Below is a small trained network, with its code and all its weights. Each question gives an input and a class and asks what happens when units are switched off, that is, made to give their printed mean instead of their output.

import numpy as np


def w(rows, s, z=0):
    codes = np.array(rows[::2]) - 128.0
    scale = np.full(codes.shape[1], s)
    scale[-1] = z or s
    return codes * scale


def f(y):
    return np.maximum(y, 0)


def log_softmax(a):
    a = a - a.max(-1, keepdims=True)
    return a - np.log(np.exp(a).sum(-1, keepdims=True))


def net(x, mask):
    res = np.array(x, float).reshape(1, 3) / 4 @ E
    y = f(res @ A[0][:, :-1].T + A[0][:, -1])
    res = res + np.where(mask, y, B[0][:, -1]) @ B[0][:, :-1]
    return log_softmax(res[-1] @ U[:, :-1].T + U[:, -1])


A, B = {}, {}
E = w([
[66,101,201,146,149,204,130,142,137,253],'x0',
[117,198,171,93,55,198,209,39,110,9],'x1',
[152,142,110,32,82,136,94,148,200,162],'x2',
],0.014)
A[0] = w([
[140,102,95,145,161,5,98,155,139,155,77],'neuron 0',
[138,129,117,115,129,80,123,122,139,118,27],'neuron 1',
[146,124,89,130,133,9,117,144,127,95,3],'neuron 2',
[123,114,117,108,126,83,126,148,135,151,96],'neuron 3',
[122,113,138,157,141,138,123,142,134,200,60],'neuron 4',
[116,101,122,213,158,73,128,133,89,118,69],'neuron 5',
[126,108,110,31,121,64,109,153,179,175,63],'neuron 6',
[114,112,135,214,150,85,135,136,96,134,55],'neuron 7',
],0.02,0.0038)
B[0] = w([
[108,118,165,97,78,106,192,80,93,6,252],'neuron 0',
[101,76,100,116,191,180,107,122,111,134,156],'neuron 1',
[53,28,210,146,143,151,144,148,106,221,206],'neuron 2',
[80,174,104,133,130,124,106,110,99,74,175],'neuron 3',
[57,19,188,120,132,128,170,114,77,103,210],'neuron 4',
[190,222,66,122,137,154,89,141,188,164,196],'neuron 5',
[225,223,60,155,141,131,84,154,186,185,230],'neuron 6',
[192,172,74,124,125,112,76,157,167,162,190],'neuron 7',
],0.012,0.03)
U = w([
[126,159,131,94,39,123,194,61,94,9,254],'0',
[229,181,72,129,114,155,80,127,160,181,41],'1',
[38,13,172,128,158,174,126,137,97,224,114],'2',
],0.012,0.0042)

Each question gives the input, the list of numbers given to net, and the class t.
The units are the neurons (one row each of A and B). Each row of codes is followed by its name. A weight is (code - 128) times the scale printed after its matrix; where a second scale follows, it is the last column's (A, B and U).
mask holds one flag per neuron, in row order. A switched-off neuron (its flag False) gives its mean, the last column of its row in B, instead of its output. The means were averaged over made-up inputs and are rounded, as every weight is.
A unit's drop is (log p(t) with every unit on - log p(t) with that unit switched off) / (log p(t) with every unit on - log p(t) with every unit switched off).
most important unit: the unit with the biggest drop
k most important neurons: the k neurons with the biggest drops, biggest first
drop of u: that unit's drop, to one decimal
input [-6,1,7], class 1: most important unit => neuron 6
input [0,-6,-5], class 0: 2 most important neurons => [neuron 0; neuron 6]
input [-4,-3,-1], class 2: 3 most important neurons => [neuron 2; neuron 1; neuron 6]
input [-2,0,-1], class 2: 2 most important neurons => [neuron 6; neuron 0]
input [-3,-7,7], class 0: 2 most important neurons => [neuron 0; neuron 5]
input [-8,-1,-7], class 2: 2 most important neurons => [neuron 2; neuron 6]
input [2,-7,6], class 0: 2 most important neurons => [neuron 0; neuron 4]
input [8,-6,8], class 1: 2 most important neurons => [neuron 6; neuron 2]
input [-5,-4,-6], class 1: 3 most important neurons => [neuron 5; neuron 7; neuron 4]
input [8,2,-8], class 1: 4 most important neurons => [neuron 7; neuron 2; neuron 5; neuron 0]
input [-6,0,5], class 2: 3 most important neurons => [neuron 2; neuron 5; neuron 7]
input [7,-7,1], class 0: 3 most important neurons => [neuron 0; neuron 4; neuron 2]
input [-1,-5,-7], class 1: 2 most important neurons => [neuron 5; neuron 7]
input [-8,-7,2], class 2: most important unit => neuron 2
input [0,-5,5], class 0: drop of neuron 5 => 0.4
input [-6,-3,4], class 2: drop of neuron 2 => 2.7
input [-7,-1,-7], class 1: drop of neuron 4 => 1.1
